Below is a small trained network, with its code and all its weights. Each question gives an input and a class and asks what happens when units are switched off, that is, made to give their printed mean instead of their output.

import numpy as np


def w(rows, s, z=0):
    codes = np.array(rows[::2]) - 128.0
    scale = np.full(codes.shape[1], s)
    scale[-1] = z or s
    return codes * scale


def norm(h):
    return h / np.sqrt((h * h).mean(-1, keepdims=True) + 1e-5)


def f(y):
    return y / 2 * (1 + np.tanh(0.7978845608 * (y + 0.044715 * y**3)))


def log_softmax(a):
    a = a - a.max(-1, keepdims=True)
    return a - np.log(np.exp(a).sum(-1, keepdims=True))


def net(x, mask):
    res = np.array(x, float).reshape(1, 5) / 4 @ E
    u = 0
    for l in range(2):
        y = f(norm(res) @ A[l][:, :-1].T + A[l][:, -1])
        res = res + np.where(mask[u : u + 5], y, B[l][:, -1]) @ B[l][:, :-1]
        u += 5
    return log_softmax(norm(res)[-1] @ U[:, :-1].T + U[:, -1])


A, B = {}, {}
E = w([
[139,145,131,157,134,65,160],'x0',
[108,137,168,115,121,141,149],'x1',
[132,120,204,254,67,136,143],'x2',
[98,73,116,111,94,84,126],'x3',
[175,142,118,96,90,139,142],'x4',
],0.0046)
A[0] = w([
[136,150,74,72,116,123,128,88],'L0N1',
[96,126,145,118,109,29,223,254],'L0N2',
[75,63,157,67,93,248,135,63],'L0N3',
[113,118,228,162,46,82,152,241],'L0N4',
[151,105,4,125,176,123,103,216],'L0N5',
],0.0046,0.00094)
B[0] = w([
[128,111,157,137,75,85,109,160],'L0N1',
[51,218,91,170,117,223,133,198],'L0N2',
[117,120,31,203,107,111,197,180],'L0N3',
[213,101,98,59,155,132,100,251],'L0N4',
[130,86,195,255,111,158,192,201],'L0N5',
],0.0052,0.0029)
A[1] = w([
[60,62,42,77,30,95,61,194],'L1N1',
[126,93,136,16,180,59,128,140],'L1N2',
[54,82,241,179,112,95,80,169],'L1N3',
[111,78,138,24,253,81,128,149],'L1N4',
[83,219,72,118,187,135,105,253],'L1N5',
],0.0045,0.004)
B[1] = w([
[123,209,145,154,127,148,121,241],'L1N1',
[253,93,188,156,53,137,103,136],'L1N2',
[205,174,163,65,34,139,158,192],'L1N3',
[223,133,244,148,66,88,93,164],'L1N4',
[120,154,111,184,81,218,145,254],'L1N5',
],0.0059,0.0032)
U = w([
[235,116,209,134,70,87,114,124],'0',
[115,188,108,131,94,120,115,210],'1',
[140,103,117,169,107,117,193,181],'2',
[150,155,122,118,95,104,158,176],'3',
[65,125,47,162,142,124,181,157],'4',
[97,104,95,82,192,45,134,18],'5',
[34,78,126,40,198,3,80,6],'6',
[54,80,120,30,195,17,107,3],'7',
],0.0063,0.0037)

Each question gives the input, the list of numbers given to net, and the class t.
The units are the neurons (one row each of A and B). Each row of codes is followed by its name. A weight is (code - 128) times the scale printed after its matrix; where a second scale follows, it is the last column's (A, B and U).
mask holds one flag per neuron, layer by layer. A switched-off neuron (its flag False) gives its mean, the last column of its row in B, instead of its output. The means were averaged over made-up inputs and are rounded, as every weight is.
A unit's drop is (log p(t) with every unit on - log p(t) with that unit switched off) / (log p(t) with every unit on - log p(t) with every unit switched off).
The circuit of an input: a set's keep is (log p(t) with only the set's units on - log p(t) with every unit switched off) / (log p(t) with every unit on - log p(t) with every unit switched off). Starting from all 10 units, units are removed one at a time, each time the one whose removal leaves the highest keep (on an exact tie, the one counted first), for as long as the keep stays at least 0.8.
units of the circuit, in order: the units of the circuit, biggest drop first
most important unit: the unit with the biggest drop
k most important neurons: the k neurons with the biggest drops, biggest first
top k neurons in layer l: the k neurons of layer l with the biggest drops, biggest first
drop of u: that unit's drop, to one decimal
input [3,-4,-6,3,5], class 0: units of the circuit, in order -> [L1N2; L1N4]
input [7,1,-3,3,0], class 4: units of the circuit, in order -> [L0N2; L1N3]
input [-6,5,-6,3,-1], class 0: 2 most important neurons -> [L0N2; L1N4]
input [2,1,-7,-7,1], class 0: top 3 neurons in layer 0 -> [L0N2; L0N3; L0N1]
input [7,-3,-5,-2,4], class 4: units of the circuit, in order -> [L0N5; L0N4; L1N3; L1N4]
input [-6,-1,-1,0,3], class 4: most important neuron -> [L0N3]
input [-6,0,1,-2,5], class 4: 2 most important neurons -> [L0N3; L1N3]
input [5,7,-5,8,-7], class 1: 2 most important neurons -> [L0N2; L0N4]
input [1,-5,-5,2,5], class 0: 4 most important neurons -> [L0N2; L0N3; L1N2; L1N5]
input [0,2,-8,-8,-5], class 0: 2 most important neurons -> [L1N4; L0N2]
input [-3,1,-5,3,-3], class 0: 3 most important neurons -> [L0N2; L1N4; L1N2]
input [4,-6,-7,1,-5], class 0: 2 most important neurons -> [L1N4; L0N3]
input [-3,-8,-3,-3,-4], class 2: top 2 neurons in layer 1 -> [L1N3; L1N1]
input [-6,1,2,3,5], class 4: most important unit -> L0N3
input [-5,-3,3,-3,1], class 4: 2 most important neurons -> [L1N4; L1N3]
input [3,-5,-8,7,2], class 0: top 2 neurons in layer 1 -> [L1N2; L1N4]
input [7,8,-8,1,3], class 0: drop of L1N4 -> 0.5
input [2,4,-8,8,-1], class 0: drop of L1N4 -> 0.3
input [-4,5,-8,2,-8], class 0: drop of L0N2 -> 0.1
